How the points are linked:
* | gu ba zi da ru du
RL | TL GT GN QJ CF PG
GJ | JD ZM CQ SZ NH RQ
BC | SB LZ GT PG TL NF
DT | SZ BP JQ ZN ZG HL
LG | BC SB TL GN RL GT
FD | HF SR CZ HB QL PC
TR | ZG JQ CD GM TM ZN
HF | SR QN PC FF CZ BZ
BL | HB FF MH ZL QB RJ
QJ | MF PH MJ GJ HC MZ
JH | BM NL LC RM LZ NQ
HH | TH FR LB TJ PH LG
CP | SJ TM JP FD JZ TQ
ZN | GH GS TT QC SG JC
FF | MN JZ DR BM RJ QD
BP | SD HC FC GS HL NZ
TQ | GM SG SR PC HF QN
GM | SG TT QN BZ SR QC
LZ | LC NQ RM TH NF NT
GH | GS QZ JC PQ TT DG
MF | PH LB MZ JD MJ TJ
JC | DG DT TR TM PQ ZG
ZM | CF GN DD SD RQ QJ
NQ | BL HB QB SC NT MH
QL | CZ PC HB MH BL FF
TM | CD ZN GM SR TQ SG
QN | QC PQ CP JZ BZ SJ
DR | QD FD NL NQ BM QL
QB | MH RJ ZL SB SC JH
PC | BZ CP MN DR FF JZ
RM | NT QB FR LG TH SC
CZ | PC BZ FF RJ HB MN
PG | HH TH PH MZ MF LB
TL | GT NF PG MF GN HH
HL | FC NZ GS JC GH QZ
CQ | RQ DD BP HL SZ SD
FR | SC ZL BC TL LG SB
LB | LG BC RL CF TJ TL
NH | CQ RQ SZ JQ DT BP
QC | PQ TR SJ JP CP TM
JP | TQ GM HF CZ FD SR
SC | ZL JH SB GT BC LZ
TH | FR SC LG RL LB BC
NF | RM NT TH LB HH FR
RJ | DR QD BM LC JH NL
NZ | GJ JD NH DT QZ CQ
SD | HC MJ NZ QZ FC GJ
GS | QZ NH DG TR JC DT
MH | RJ DR JH LZ ZL BM
SJ | TM CD TQ HF JP GM
DD | QJ MF HC NZ SD MJ
NL | QL CZ BL QB NQ HB
JQ | HL FC GH TT ZN GS
MJ | MZ TJ JD CQ GJ ZM
SZ | BP SD HL GH JQ FC
CF | GN PG QJ HC DD MF
BZ | CP SJ JZ QD MN JP
SR | QN QC BZ MN PC CP
RQ | DD QJ SD FC BP HC
DG | DT SZ ZG CD TR JQ
QD | FD HF QL BL NL CZ
GN | PG HH MF MJ QJ PH
PH | LB LG TJ ZM MZ RL
LC | NQ BL NT FR RM QB
MZ | TJ RL ZM RQ JD CF
BM | NL QL NQ NT LC BL
QZ | NH CQ DT ZG DG SZ
JZ | JP TQ FD QL QD HF
SB | LZ LC NF HH GT RM
NT | QB MH SC BC FR ZL
TJ | RL TL CF DD ZM GN
ZL | JH BM LZ NF SB LC
HC | MJ MZ GJ NH NZ JD
HB | FF MN RJ JH MH DR
GT | NF RM HH PH PG TH
CD | ZN GH SG QN GM TT
MN | JZ JP QD NL DR FD
PQ | TR ZG TM TQ SJ CD
SG | TT JC QC CP QN PQ
ZG | JQ HL ZN SG CD GH
FC | NZ GJ QZ DG GS NH
TT | JC DG PQ SJ QC TR
JD | ZM CF RQ BP CQ DD

The rows follow the links: the fewer symbols apart two points are, the more alike their rows tend to be.

Each row is also shifted at random along 2 hidden directions that mean nothing.

Some points, each with a row of numbers:
FD:   1   13   12    1    0   18    7    6   -1    5    6  -17    4  -11   24   13    0   -5    6   14   -1   17   -6    1    9
HL:   8  -33    8   -1  -21   22   -4    7    0   13  -14  -13   19   12  -15   23   -2   -8  -12   13   10   -4  -12   -1  -13
RJ: -35   33    1   13    8    5   -6   -7    4   -9   13   -8  -16  -12   24   13   -1  -16   13   -3    0   18   -1    2   14
MZ:   6  -16  -14   -1   -6  -12  -14  -13    4   -8   -7   15   -2    9  -21  -14    0    1  -11  -10    5  -12    4   -3    0
FR: -14   17  -11   18   10   -8    4    1    6  -21    7   19   -1  -16   -2   -4   14   10   16   -1    5    2    6    7    8
TR:  44  -40    9  -28  -11   10  -10   -8   -6   23  -12  -19   10   12    4    0  -17   -9  -23   14   -2   -2  -17   -5   -2
PQ: -38   19   17   -1    4   -3    8   10  -12   18    6  -14  -14   10    6   15  -11  -11   -4  -12  -17    0    5   -3  -18
TJ: -53   17  -11   28   -7   -1  -13   -5    9  -20    0   10  -11    5  -21   16    7  -16    3  -14   10   -1    9   -2   -8
MF:   0  -11  -17    3   -6   -7  -14  -11    7  -13   -7   15   -5    8  -20  -13    4   -2   -7   -9    9   -8    7   -4    1
JZ:  18    5   10  -10    6   10   13    8   -5   10    6  -14    5   -7   22    1   -1    3    4   13   -4   11   -3    0    6
SC: -11    6   -6   17    4   -5   -5   -8   10  -19    6   13    2  -18    8    5    6    4   17    7    4    4  -13   11   11
BC: -13   -2  -10   25   -7   11   -9   -6   16  -22   -1   10   12  -16   -3   18   11   -3   14   12   18    9  -13   11    9
FC:  14   -2   -1  -10    4   -9   20   19  -13    9   -3    9    3   20  -23  -20    7   19   -9  -14   -8  -16   27  -11  -18
MN: -18   15   12   10   -5   26    2    4    2    1    4  -22    3  -14   25   31   -2  -16   12   17    5   21  -12    4    7
BM:   7    3   -4   -2    4    1  -14  -18    8   -5    4   -4   -5  -14   22   -3   -5   -8    5    9    1   12  -14    4   20
HF:   0   15   13   -2    6   11   15   11   -7   11    7  -14    2   -8   21   10    0    1    9    9   -5   10   -3    2    0
QL:  56   -5   -5  -26    8    6   -3  -10    1    6    2  -10   -1   -8   24  -27   -5    5   -4   10   -1   11   -2   -5   25
NZ: -11   -6    4    6   -2   -6   11   13   -5    2   -5    9    4   12  -23    1    6    9   -3   -7   -3  -15   11   -2  -20
BP: -10   10   -2   -2    9  -18   22   22  -13    3    3   14   -5   19  -27  -19   11   20   -3  -22  -12  -20   32   -7  -22
FF:  39    8   -2  -21    9    7    4   -4    0    5    5   -9   -3   -7   23  -23   -1    5    0    5   -3   11    4   -7   19
RQ:  -7  -31    2   10  -17   -2  -11   -4    4   -1  -12    6   15    6  -21   21   -1   -5   -6    6    7  -12  -18    8  -13
SG: -23    2   20   -3   -5    4    1    4  -10   18    0  -17   -3    5   11   23  -13  -15   -3    3  -10    1  -11    3  -13
GN:  14   -8  -21   -2   -1   -9   -9  -10    8  -14   -4   15   -4    8  -21  -23    6    4   -7  -13    9   -8   16   -9    6
SZ: -23    3    7    9   -7    4   14   19   -8    6   -2   -1    2   14  -21   11    5    1   -3   -8    0   -9   16   -5  -24
RL: -14   -6  -14   16  -11    7  -17   -8   15  -20   -6    7    2   -2  -14    8    8   -9    0   -1   18    4   -1   -1    5
LZ:   3   -1   -7   10    5   -6   -7  -12   11  -16    3   11    6  -19   11    1    4    6   12    8    4    5  -16   14   16
PC:  16   15    7   -8   10    7   15   11   -6    9    8  -12    2   -8   20   -4    1    6    6    8   -5   10    4   -2    6
ZM:  14  -20  -14   -6    0  -20   -9   -9    2   -5   -6   17   -1   13  -24  -24    0   11  -11  -15   -1  -17    7   -4   -5

Complete each set of four: the symbols that take the first to the second take the third to the fourth, perhaps in another order.
Answers are names.
  4   -7  -12   14   -6    7   -8   -8   15  -21   -3   11   11  -13   -5    4   13    3   11   10   17    5   -8    7   10
:  36   -4  -21   -4    7   -8    3   -6    8  -18   -1   20    4   -5  -11  -32   14   23    2   -3    8   -4   14   -4   15
::  21  -27   15  -20  -11    8   -8   -5   -7   22   -8  -20    5    8    8    9  -17  -11  -17   11   -6   -1  -20    0   -4
: PQ

 22   -7   14  -10    1   10    9    5   -7   16    1  -15   11   -8   21    6   -6    3    2   19   -5    7  -17    6    4
:   8   13    8   -3    3   17    6    5    1    4    6  -16    2   -9   24    9    0   -4    5   13    1   16   -3   -1   11
::  33   10   -6  -19   12   -2    0   -9   -1    1    6   -5   -9   -7   22  -27   -4    3   -1    1   -4   10    7   -7   23
: NQ

 -5   -8    0    3   -2   -9   12   13   -8    2   -5   10    5   15  -25   -3    7   10   -4   -9   -4  -16   11   -2  -20
: -13  -40    1   15  -24    5  -25  -17   11   -7  -16    1   17    2  -18   32   -6  -15   -7   12   13   -7  -33   11   -7
::  46  -19  -14   -6    5   -7   -3  -14    9  -15   -2   16   11  -15    3  -22    8   20    5   13    8   -1  -11    7   21
: QB

  7  -12  -19    6   -8    3  -13  -11   14  -17   -6   10    1    1  -17   -7    8   -2   -4   -2   15    0    5   -5    7
:  -9    3  -13   21   -3    5   -5   -4   12  -23   -1   13    5  -12   -6    5   14    2   11    6   16    4   -2    5    9
::  14  -11   17  -13    2    3    6    2   -9   21    0  -14    9   -3   19   10  -12    1   -2   14  -10    2  -19    7   -3
: CD

 -4  -25   12    2  -23   27   -8    4   -1   12  -13  -21   13   11   -9   32   -6  -20  -11   11    9    3  -13   -4  -15
: -50   10   10   23   -8    4   13   21   -6    0    0    3    0   12  -23   27    9   -4    5   -9   -1   -9   12   -1  -28
::   7  -18    9   -9  -14   16   -2    7   -6   15   -9  -16    6   15   -8    9   -5  -11  -17    2    2   -1    1   -8  -13
: FC

 -6  -18   18   -6  -15   12  -10   -3   -5   20   -8  -24    4    7    6   25  -17  -19  -14    8    0    4  -19    1  -10
: -13   -4   19   -6   -4    3    0    2  -11   21    0  -18    0    2   14   19  -13  -12   -5    6  -13    1  -16    3  -11
::  12    2    1   -3   -3   19  -10  -13    8    0    2  -17    2  -14   26   10   -6  -14    3   15    7   20  -16    2   20
: BL

-20  -26    8   15  -19    6   -8    2    1   -1  -11    3   17    6  -22   29    0   -7   -4    7    8  -10  -18    9  -18
:  16  -23   10  -17  -12   12   -7   -1   -7   21  -11  -19    4   13    2    7  -13  -12  -19    5   -2   -1  -11   -6   -6
::  -5  -18   -4    4   -5  -14   -6   -4    0   -4   -8   14    3    9  -24   -1    1    5   -6   -8    1  -17   -2    2  -12
: DG

  1   13    4  -15    7   -7   17   17  -17   18    2   -6  -13   24  -10  -19   -1    4  -12  -22  -11  -10   34  -17  -16
:  -9   -4    3    4   -4   -4   12   15   -6    2   -3    8    6   13  -23    1    7    8   -2   -9   -2  -15   10   -2  -22
::  13   -3  -10    7    5   -7   -6  -10   10  -17    2   14    7  -17    6   -6    6   11   13    9    7    3  -12    9   14
: BM

 21   16   -4  -14   11   -2   -1   -7    2    1    8   -8  -11   -8   23  -21   -4    1    2    0   -3   12    8   -7   21
:   6    2   -9    9    5   -9   -5   -9    8  -16    3   14    4  -16    8   -5    6   10   12    7    5    3  -10   12   14
::  -8  -15  -12    8  -10   -4  -19  -13    9  -12   -7   10   -2    6  -21    2    1   -7   -7   -6    9   -6   -4    1    0
: BP

 17   -5   -6   -4    5   -5  -13  -21    9   -8    1    3    0  -18   20   -7   -7   -1    5   10    2    8  -20    9   21
:  19   -4  -10   -1    7  -10   -9  -17    8  -11    2   10    2  -20   14   -9    0    8    9    8    2    4  -18   11   19
::  33   -1   -6  -15    6   -3  -11  -18    6   -2    3   -5   -5  -10   23  -19   -8    0   -1    7   -1   10   -8    1   24
: NQ

-13  -14  -10    7   -8   -9  -16  -10    7   -8   -9   13   -2    8  -21   -1    0   -4   -6   -8    7  -10   -2    2   -5
: -36    4   -9   18   -6   -8  -12   -5    5  -15   -1   11   -7    6  -22    8    3  -10   -2  -14    5   -9    6   -1   -8
::   0   -1   16  -14    2   -4    6    5  -12   22    2  -13   -2    4   13    5  -12   -2   -5    2  -15   -2   -6    2   -9
: TM

-13   -4   12   -4  -12   14    0    8   -6   15   -7  -17    0   15   -6   17   -6  -15  -13   -1    1    1    3   -8  -15
:  -4   -1   20   -5    0    4    6    5  -10   20    2  -16    4   -5   18   17  -11   -5    2   12  -11    5  -17    7   -7
::   5   -1   17   -4    0    9    9    7   -7   14    3  -15    8   -8   20   16   -8    0    4   16   -6    6  -17    9   -2
: HB

  8  -26   10   -3  -20   22   -5    5   -2   13  -15  -17   14   13  -11   21   -4  -13  -14   10   10   -1   -9   -4  -11
:   1  -20    9   -5  -18   19   -1    7   -4   14   -9  -18    9   14  -10   19   -4  -11  -14    6    5   -1   -2   -6  -14
::  -3   15   -7    4   12  -14   -4  -11    5  -12    9   10   -9  -16   16  -11    0    3   11    0   -4    5   -6    7   15
: LC

 -2   -3    6   -7   -5    8    8   13   -8   13   -4   -9    0   18  -12    1    0   -3  -13   -6   -3   -6   14  -11  -14
: -15   10   14  -11    5   -5    9    7  -15   21    3  -12  -11   11    6    3  -13   -5   -7  -10  -18   -3    5   -3  -14
::  27   -2   12  -26   12  -13   12    4  -16   24    3   -6   -4    7   13  -17  -12   11   -7   -1  -21   -7    2   -1   -4
: JZ

 10   25   -1   -9   11    4    9    4   -2    1   11   -8  -10   -9   21  -14    1    1    6   -1   -3   15   13   -6   14
: -35   36   11   13    4   17    9   11   -1   -1   13  -16  -11  -11   23   22    2  -14   15    5   -1   21    5    0    4
::  20    4    5   -8    0   18   -1   -3    4    3    2  -17    3  -11   26    5   -1   -7    4   17    6   17   -9    0   17
: MN

  4  -29    3    3  -14    1    0    4    0    3  -12    7   15    9  -22   11    2    5   -7    3    3  -14  -10    5  -17
:  -4   -5    6    0   -5    6   13   16   -9    7   -4   -1    5   16  -19    4    4    3   -9   -7    1   -8   14   -8  -19
::  -1    2   18   -6    3    5   11    9  -10   17    4  -14    6   -7   20   14   -8   -2    6   11  -10    6  -13    8   -6
: PC

  2   13   -7    2   12  -13   -5  -14    5  -10    9    9   -8  -14   16  -14   -2    5    9    0   -3    5   -7    7   17
:  27  -18  -13    6   -3    3   -9  -12   14  -19   -3   12   14  -16   -1   -5    8    9    8   15   15    2  -14    7   17
:: -10   -3   11   -8   -8    7    0    6   -9   16   -3  -17   -3   15   -3   11   -9  -14  -13   -4   -4   -3    4   -8  -14
: GM

  6   -3   10  -18    0   -1    4    4  -13   21   -1  -13   -6   17    1   -5  -11   -5  -14   -8  -10   -5    7  -10  -12
:   3  -26   10   -3  -21   23   -5    5   -1   14  -13  -19   13   13  -10   24   -4  -17  -14   11    8    0  -10   -5  -12
::   5    5   18   -9    8   -2   12    8  -13   18    4  -10    2   -1   18    5   -9    4    1    7  -14    0   -7    6   -5
: SG

